Below are the code and all the weights of a small trained network. Each question names an input and a target symbol and asks about switching units off, where a switched-off unit gives its printed mean instead of its output.

import numpy as np


def w(rows, s, z=0):
    codes = np.array(rows[::2]) - 128.0
    scale = np.full(codes.shape[1], s)
    scale[-1] = z or s
    return codes * scale


def norm(h):
    return h / np.sqrt((h * h).mean(-1, keepdims=True) + 1e-5)


def f(y):
    return y / 2 * (1 + np.tanh(0.7978845608 * (y + 0.044715 * y**3)))


def softmax(a):
    e = np.exp(a - a.max(-1, keepdims=True))
    return e / e.sum(-1, keepdims=True)


def log_softmax(a):
    a = a - a.max(-1, keepdims=True)
    return a - np.log(np.exp(a).sum(-1, keepdims=True))


def net(x, mask):
    ids = ['ΘΦΩαβγδημξπτψ'.index(c) for c in x.split()]
    T = len(ids)
    res = E[ids] + P[:T]
    u = 0
    for l in range(3):
        q, k, v = (norm(res) @ M[l].T for M in (Q, K, V))
        z = softmax(np.where(np.tri(T) > 0, q @ k.T / 3**0.5, -1e9)) @ v
        res = res + np.where(mask[u], z, O[l][:, -1]) @ O[l][:, :-1]
        u += 1
        y = f(norm(res) @ A[l][:, :-1].T + A[l][:, -1])
        res = res + np.where(mask[u : u + 8], y, B[l][:, -1]) @ B[l][:, :-1]
        u += 8
    return log_softmax(norm(res)[-1] @ U[:, :-1].T + U[:, -1])


Q, K, V, O, A, B = {}, {}, {}, {}, {}, {}
E = w([
[84,80,117,198,117,123,195,54],'Θ',
[148,94,156,88,162,172,93,179],'Φ',
[195,90,67,113,159,165,95,81],'Ω',
[135,115,175,203,115,239,110,149],'α',
[190,33,137,66,125,92,179,113],'β',
[109,146,170,107,54,64,125,16],'γ',
[168,36,161,185,149,188,180,182],'δ',
[1,128,254,103,128,126,177,140],'η',
[140,129,172,5,166,125,80,82],'μ',
[215,142,130,165,42,192,125,71],'ξ',
[121,217,205,117,120,182,39,98],'π',
[160,221,91,98,135,145,200,175],'τ',
[94,134,105,198,168,161,105,73],'ψ',
],0.0088)
P = w([
[168,153,196,223,147,1,51,162],'0',
[111,154,78,97,72,197,141,113],'1',
[109,136,99,97,98,191,147,92],'2',
[112,134,119,119,120,184,155,77],'3',
[126,130,136,119,131,172,150,69],'4',
[133,118,167,133,142,183,162,45],'5',
],0.0058)
Q[0] = w([
[117,96,143,125,93,154,105,157],'L0H0',
[167,171,89,135,139,54,79,231],'L0H0',
[135,137,179,98,92,252,228,30],'L0H0',
],0.0039)
K[0] = w([
[129,88,208,126,128,158,194,107],'L0H0',
[115,53,98,114,121,194,45,147],'L0H0',
[194,248,58,162,170,83,97,253],'L0H0',
],0.0037)
V[0] = w([
[137,163,83,140,107,122,133,178],'L0H0',
[132,158,89,155,200,74,145,175],'L0H0',
[126,248,27,75,96,164,255,198],'L0H0',
],0.0037)
O[0] = w([
[125,116,173,128,179,129,144,87,126],'L0H0',
[110,85,185,131,114,138,108,56,109],'L0H0',
[190,161,254,171,186,68,149,102,6],'L0H0',
],0.0062,0.0018)
A[0] = w([
[41,193,80,74,143,124,135,170,95],'L0N0',
[94,157,180,76,118,71,131,219,116],'L0N1',
[136,144,46,40,116,115,154,168,51],'L0N2',
[126,94,190,139,166,51,105,72,29],'L0N3',
[88,83,117,91,92,140,160,203,59],'L0N4',
[94,82,73,124,31,127,175,114,1],'L0N5',
[110,146,96,55,53,103,87,162,50],'L0N6',
[196,154,158,180,253,76,109,140,75],'L0N7',
],0.0066,0.0041)
B[0] = w([
[70,86,162,123,127,161,79,98,211],'L0N0',
[103,72,144,140,86,149,154,70,80],'L0N1',
[199,101,153,111,187,100,62,141,235],'L0N2',
[193,68,140,190,107,242,56,182,103],'L0N3',
[133,89,142,127,137,147,175,142,152],'L0N4',
[119,124,109,156,71,97,221,111,203],'L0N5',
[147,149,164,91,155,116,131,120,209],'L0N6',
[138,110,254,103,9,109,155,94,254],'L0N7',
],0.0072,0.00073)
Q[1] = w([
[75,90,7,143,72,154,116,139],'L1H0',
[139,93,83,109,152,124,142,156],'L1H0',
[102,107,86,111,156,160,57,134],'L1H0',
],0.016)
K[1] = w([
[140,152,135,137,167,254,249,10],'L1H0',
[221,90,117,104,220,149,191,119],'L1H0',
[127,162,124,80,250,222,120,87],'L1H0',
],0.0089)
V[1] = w([
[50,94,155,63,158,133,129,120],'L1H0',
[103,106,162,180,152,175,155,216],'L1H0',
[82,255,161,147,111,166,91,98],'L1H0',
],0.0076)
O[1] = w([
[47,143,179,102,194,60,107,180,96],'L1H0',
[90,130,169,153,167,255,182,206,255],'L1H0',
[32,237,159,96,17,172,80,94,172],'L1H0',
],0.0068,0.00039)
A[1] = w([
[127,121,103,189,76,173,86,254,84],'L1N0',
[124,119,153,137,223,11,98,113,128],'L1N1',
[203,179,166,59,159,143,150,117,114],'L1N2',
[126,177,119,129,79,112,112,84,83],'L1N3',
[83,114,73,93,169,113,73,253,3],'L1N4',
[139,44,129,141,255,161,156,237,52],'L1N5',
[128,134,138,137,152,104,199,127,54],'L1N6',
[85,132,138,180,240,153,78,92,101],'L1N7',
],0.0074,0.0069)
B[1] = w([
[130,142,161,142,166,215,128,99,222],'L1N0',
[159,143,165,34,120,198,155,115,247],'L1N1',
[71,132,119,138,110,138,172,116,194],'L1N2',
[130,118,114,99,116,74,145,157,153],'L1N3',
[147,180,105,93,24,96,147,165,120],'L1N4',
[111,107,127,112,6,87,105,180,250],'L1N5',
[134,153,157,147,100,137,123,128,87],'L1N6',
[116,119,97,102,61,102,140,152,154],'L1N7',
],0.011,0.0027)
Q[2] = w([
[208,170,140,92,51,157,212,52],'L2H0',
[89,132,2,152,217,117,79,131],'L2H0',
[103,164,193,109,92,207,246,49],'L2H0',
],0.0093)
K[2] = w([
[200,218,153,125,100,125,255,84],'L2H0',
[105,24,96,138,143,185,16,45],'L2H0',
[116,242,210,172,150,138,248,93],'L2H0',
],0.0082)
V[2] = w([
[127,134,2,32,85,201,124,123],'L2H0',
[188,74,185,173,48,137,72,56],'L2H0',
[163,75,187,144,69,134,53,133],'L2H0',
],0.0062)
O[2] = w([
[215,207,103,154,239,138,3,246,254],'L2H0',
[191,204,201,104,147,65,244,158,168],'L2H0',
[177,186,229,94,100,136,174,112,128],'L2H0',
],0.0054,0.0038)
A[2] = w([
[152,90,150,121,109,30,106,127,124],'L2N0',
[177,141,107,154,250,116,95,116,2],'L2N1',
[77,180,122,123,126,141,124,126,87],'L2N2',
[113,123,107,199,133,143,99,110,119],'L2N3',
[158,106,198,149,118,136,96,120,62],'L2N4',
[118,83,85,189,96,123,164,151,117],'L2N5',
[96,127,94,141,145,128,61,117,19],'L2N6',
[72,79,135,144,111,141,128,92,67],'L2N7',
],0.014,0.0061)
B[2] = w([
[35,155,49,137,171,199,182,121,199],'L2N0',
[100,17,118,122,2,203,92,34,254],'L2N1',
[159,62,160,171,136,107,114,119,202],'L2N2',
[121,151,88,175,143,126,201,140,216],'L2N3',
[118,142,39,104,145,125,97,199,162],'L2N4',
[179,155,211,110,202,90,42,64,179],'L2N5',
[154,83,143,202,57,26,175,164,143],'L2N6',
[139,112,113,123,192,79,123,143,160],'L2N7',
],0.0096,0.0038)
U = w([
[162,151,131,169,223,66,108,68,212],'Θ',
[90,111,105,76,41,130,139,255,52],'Φ',
[141,37,84,125,63,160,88,63,100],'Ω',
[100,165,130,189,174,224,136,163,202],'α',
[167,71,77,100,182,110,213,177,139],'β',
[41,189,28,109,137,102,156,94,107],'γ',
[214,72,225,150,139,109,100,186,108],'δ',
[15,53,174,133,173,94,124,137,128],'η',
[135,162,168,11,190,141,88,113,86],'μ',
[239,215,94,129,88,112,125,140,66],'ξ',
[81,188,187,162,79,96,23,111,83],'π',
[131,130,216,116,71,110,234,90,119],'τ',
[118,117,88,227,100,44,142,174,250],'ψ',
],0.0069,0.002)

Each question gives the input, a string of symbols that net reads in full, and the target symbol t.
The units are the heads (3 rows each of Q, K, V and O) and the neurons (one row each of A and B). Each row of codes is followed by its name. A weight is (code - 128) times the scale printed after its matrix; where a second scale follows, it is the last column's (O, A, B and U).
mask holds one flag per unit, layer by layer, with each layer's heads first. A switched-off unit (its flag False) gives its mean, the last column of its rows in O or B, instead of its output. The means were averaged over made-up inputs and are rounded, as every weight is.
A unit's drop is (log p(t) with every unit on - log p(t) with that unit switched off) / (log p(t) with every unit on - log p(t) with every unit switched off).
The circuit of an input: a set's keep is (log p(t) with only the set's units on - log p(t) with every unit switched off) / (log p(t) with every unit on - log p(t) with every unit switched off). Starting from the 12 units with the biggest drops (on a tie, the unit counted first), units are removed one at a time, each time the one whose removal leaves the highest keep (on an exact tie, the one counted first), for as long as the keep stays at least 0.8.
units of the circuit, in order: the units of the circuit, biggest drop first
unit that matters most: the unit with the biggest drop
k most important neurons: the k neurons with the biggest drops, biggest first
top k neurons in layer l: the k neurons of layer l with the biggest drops, biggest first
drop of u: that unit's drop, to one decimal
input α Ω Ω π Φ, target Φ: unit that matters most => L1N5
input ξ β μ δ Θ τ, target ξ: units of the circuit, in order => [L1H0, L2H0]
input μ μ τ, target μ: units of the circuit, in order => [L1H0, L1N1, L0H0, L2H0]
input δ τ δ α, target δ: units of the circuit, in order => [L0H0, L1H0, L2N5, L1N5]
input Ω α δ Ω α τ, target Ω: units of the circuit, in order => [L1H0, L2N1, L2H0]
input ψ τ Ω, target ψ: units of the circuit, in order => [L2H0, L0H0, L2N6, L1N1]
input τ Ω Ω, target τ: units of the circuit, in order => [L2H0, L0H0]
input β τ ξ, target β: units of the circuit, in order => [L0H0, L1H0, L2N0]
input α π τ Ω, target α: units of the circuit, in order => [L0H0, L1H0, L2N1]
input δ α γ Ω Θ, target Θ: 2 most important neurons => [L2N5, L0N5]
input τ π Ω, target τ: units of the circuit, in order => [L0H0, L2H0]
input ψ π β μ τ ψ, target ψ: units of the circuit, in order => [L2H0, L2N6]
input τ Ω β ψ η μ, target τ: units of the circuit, in order => [L2H0, L0H0]
input δ ξ π γ τ ξ, target δ: unit that matters most => L0H0
input ψ τ μ δ, target ψ: top 2 neurons in layer 2 => [L2N6, L2N3]
input Φ τ Φ, target Φ: units of the circuit, in order => [L1H0, L1N5]
input Φ μ τ α Φ δ, target Φ: 2 most important neurons => [L1N5, L2N0]
input Φ δ π Ω τ μ, target Φ: 2 most important neurons => [L1N5, L0N3]
input Φ α Ω β, target β: 2 most important neurons => [L1N5, L2N0]
input Θ ψ α τ μ, target Θ: most important neuron => [L1N2]
input Θ μ μ β, target β: 2 most important neurons => [L2N0, L1N5]
input γ τ μ, target γ: top 2 neurons in layer 1 => [L1N3, L1N0]
input α τ μ, target α: drop of L0H0 => 1.3
input π α Ω Ω τ Ω, target π: drop of L1H0 => 1.0
